Rows with their classes
[ -9  -3  12  -3  -1  13   7   7   8 -12 -16  17 -13   4  -3   9   2   0
  -1 -27 -11   5   2 -10  -5  -5  -5   3  12] => [41]
[-11  -4  10  -7   0  19   6   9   1 -27 -22  32 -14   3 -23  11   3   2
  -3 -28 -16  14   7 -16 -11 -12  -5   4  19] => [41]
[-10 -10  14   2  -4  22   4  11   5  18  21  21 -14  -6  31   4   2   6
   1 -42  -8  -3  -3 -18  -1  -4 -13   7   8] => [37]
[ -4   1 -18  -3   0   3   7   4  12  -5 -15  87 -10   0 -15   5  -3  12
  -1   6 -23  -1 -10 -13  -9 -11   2   4   6] => [41]
[  1 -14  -4  10   2  15  -4 -10 -16  -2  25 -11   3  -1  21   2   3  22
   7   4  -2  19  12 -18  -5  -5 -19   5   0] => [34]
[ -1  -8   2   8   0  10  -2  -2  -6   3  10  -2  -8  -3  32   4   1  11
   4  -7  -5  10   6 -10  -1  -5 -16   3   2] => [34]
[ -3  -5  21   4  -1  10   2   7   1   9  10 -34  -6  -2  29   6   5  -5
   3 -34   5  -1   3  -6   5   1  -8   1   3] => [37]
[-10  -6   8   3  -3  16   5   8  10   5   4  25 -16  -2  18   4   5   5
   2 -31 -11   2  -2 -15  -3  -8 -12   8  10] => [37]
[ -5 -19  14   5  10  22   3   0 -19 -56 -31 -48 -12   5 -13  18   7  11
   2 -16  -9  46  30 -18 -13 -11 -26   6  21] => [34]
[ -9  -1  23  -5  -1  13   9  13  11   2  -6   2 -14   1   4   6   4  -9
  -3 -46  -3  -6  -3  -6   0  -1   0   1  10] => [41]
[-17 -13  28  -8   3  41  12  12  -2 -32 -13  17 -11   0 -28  19   9  12
  -5 -58 -20  28  19 -29 -11  -6 -16   8  21] => [41]
[ -9   4  11  -5   0   5   8  16  17  -4 -30  18 -21   4   5  10   1 -10
  -2 -32  -9  -8 -11   1  -1  -9  -1   1  13] => [41]
[ -1  -6   5   2   6   6  -1  -1 -14 -34 -22 -41  -2   5 -10   8   2   1
   1   2  -1  20  18  -5  -4  -3 -11  -3   6] => [34]
[ -7   1  19  -2  -2  11   4  11   7  -1  -8  -4 -13   2   7   8   4  -8
  -2 -38  -4  -2   0  -3   2  -3  -3   0   9] => [41]
[-12  -3 -20  -6   1  11  11   8  21 -23 -39  87 -31   6 -21  10  -1  18
   0  -4 -40  11  -7 -23 -16 -24  -7   6  19] => [41]
[ -5  -8  21   6  -4  20   3   9   4  19  24  -9 -10  -5  28   4   5   3
   4 -46   0  -4  -3 -13   2  -2 -14   6   5] => [37]
[  1  -4   6   3   4   3  -4  -2  -8 -18  -8 -43   1   1   0   5   1   3
   2   0   4  15  12   0  -1   0 -11   2   2] => [34]
[-10   0   3  -3   0   8  10  10  15  -7 -22  50 -19   3  -5   9   2  -2
   1 -21 -16  -3  -7  -6  -8  -9  -2   1  11] => [41]
[-14  -2  14  -6  -4  19   9  16  11 -13 -23  37 -22   4  -9  12   3  -2
  -5 -44 -19   3  -3 -15  -6  -8  -5   2  17] => [41]
[-12 -13  30  -5   2  50   8   4 -14   3  52  -6   8  -8  -9   6  12  20
  -2 -64  -4  16  22 -30  -8   7 -13   9   9] => [41]
[-10  -6  20  -8   5  20   4  10  -4 -42 -34 -27  -7   6 -28  17   5  -3
  -3 -33  -8  23  18 -10  -4  -3  -3   2  18] => [41]
[-16  -5   9  -3   1  21  13  18  17 -29 -49  55 -32   6 -10  18   3  -1
  -2 -38 -28  12  -5 -20 -10 -14  -8   3  23] => [41]
[-12  -2  35  -8  -1  28  12  18   7  -8  -1 -11 -10   0  -5   9   8  -7
  -4 -64  -5   2   8 -13  -2   2  -1   2  14] => [41]
[ -7   2   7  -6  -2   7   5  11  11  -9 -20  25 -12   1 -12   4   1  -6
  -3 -22 -10  -1  -4  -4  -4   0   2   1   9] => [41]
[-14 -13 -11   0   2  26  11   5   3 -24 -15  87 -20   0 -19  12   3  29
  -2 -15 -33  25   5 -33 -18 -19 -16   6  18] => [41]
[-10   0  10  -7  -2  17   9  11  11  -5 -10  37 -15   0  -7   6   3   1
  -4 -36 -13  -2  -2 -12  -9  -5  -2   5  13] => [41]
[ -7 -11   9   3   0  25   3   2  -5   6  26  18  -7  -5  12   5   7  16
   1 -30 -13   9   9 -23  -6  -3 -17   8   6] => [37]
[-11   0   7  -6   2   7   9  13  13 -25 -41  23 -22   7 -16  12   2  -6
  -1 -25 -16   7  -2  -7  -5 -11  -3   1  17] => [41]
[ -6  -7   2   2   0   9   4   7  11  -2 -16  38 -22   2  20   8   0   4
   3 -17 -16   3  -6 -11  -4 -12 -11   4  12] => [37]
[-11  -9   4  -6   2  33   7   5  -3 -19   2  53  -4  -3 -31   9   6  21
  -4 -29 -22  21  14 -29 -15  -7 -10   6  10] => [41]

Rows with their classes
[ 22   0  23 -13 -12   5   5 -27  11  23 -10 -19  29  -7 -11   0   4  -2
  10  -3  -1  18 -15 -18  -5 -12  30 -14   4] => bonek
[ -1  -2 -16 -14   0 -26  -4  -2  14  14  -2 -22   6  15  -6   1   1 -13
   6  15  -9  12 -18   5 -10   2 -18   3  -2] => kise
[ 16  -2  10  -8  -9   7   2 -16   3   4  -4 -20  12   2   0   2   4  -9
  16   0   3  -5  -7 -12  -1  -8   4  -5   1] => bonek
[ -8 -15 -17 -27 -17   3 -19  -6 -12   6 -13 -15  -6   9  34  -6  -5  -5
   1  -1 -18   9 -13  -8  -9  11 -13  10   2] => Lofu
[  6   8  29   0  -3  -1   2  -7 -20  25 -25  12 -27  -9  24   9 -12   3
   3  -3  -7  -5   3 -49   0 -11  19  13   3] => rurog
[ -2  -1  -2   2  10 -26   5  12  -1  21  -2   7 -28  12 -11   4  -6 -13
   0  11  -9  11 -10  -3  -4   1   2   7  -4] => kise
[ -5 -21 -26 -24  -4  45 -15  -7  -5 -12   8 -23  -7  12   8 -14  -6 -24
  11  -8   2  10  -9  15  -4   5  -2  -1   7] => Lofu
[ 15  -4  -1  -6  -3  -4   1 -17  11   6   3 -14  17   0 -12  10   5  -1
   7 -10  -3   8  -3  -5   1  -4  -2  -5   4] => bonek
[ -4 -22 -24 -22   8  -4 -23  -7  -6   7  -1 -13   0   7  35   1   4 -13
  -1   9 -19  17 -18   1 -18  20   2 -16   9] => kise
[ 11  -6  -6 -28  -7  16  -3  -8   8  -6   3 -25  19   8  -6  -4   2 -21
  13  22  13  21 -28  -4 -13   2  10 -12  -4] => Pel
[ 12  -2   6 -14   0  18   2  -5   5  12  14   6  10  -4   5  -6   7   0
   7   6   6   9 -12  -4  -8  10  23 -16  -3] => vugod
[ 18  -1   2 -19 -13   6  -1 -25  -3  -9 -11 -35  23   7  15  12   6  -7
  20 -11   4  -9  -3 -46  -8  -6  -6   0   7] => gune
[  0   6   7   2 -14  17   1   1  -6  15  -5  18  -6  -8   4  -4  -1  13
 -11 -23  -1   7   7 -15   2   0  12  15   8] => rurog
[  1 -10 -23 -24  -6 -23 -13 -11  -1   7   3 -18   4  13  22   5   8  -4
   9  -8 -18   3 -11 -11 -12  17 -27   5   0] => Lofu
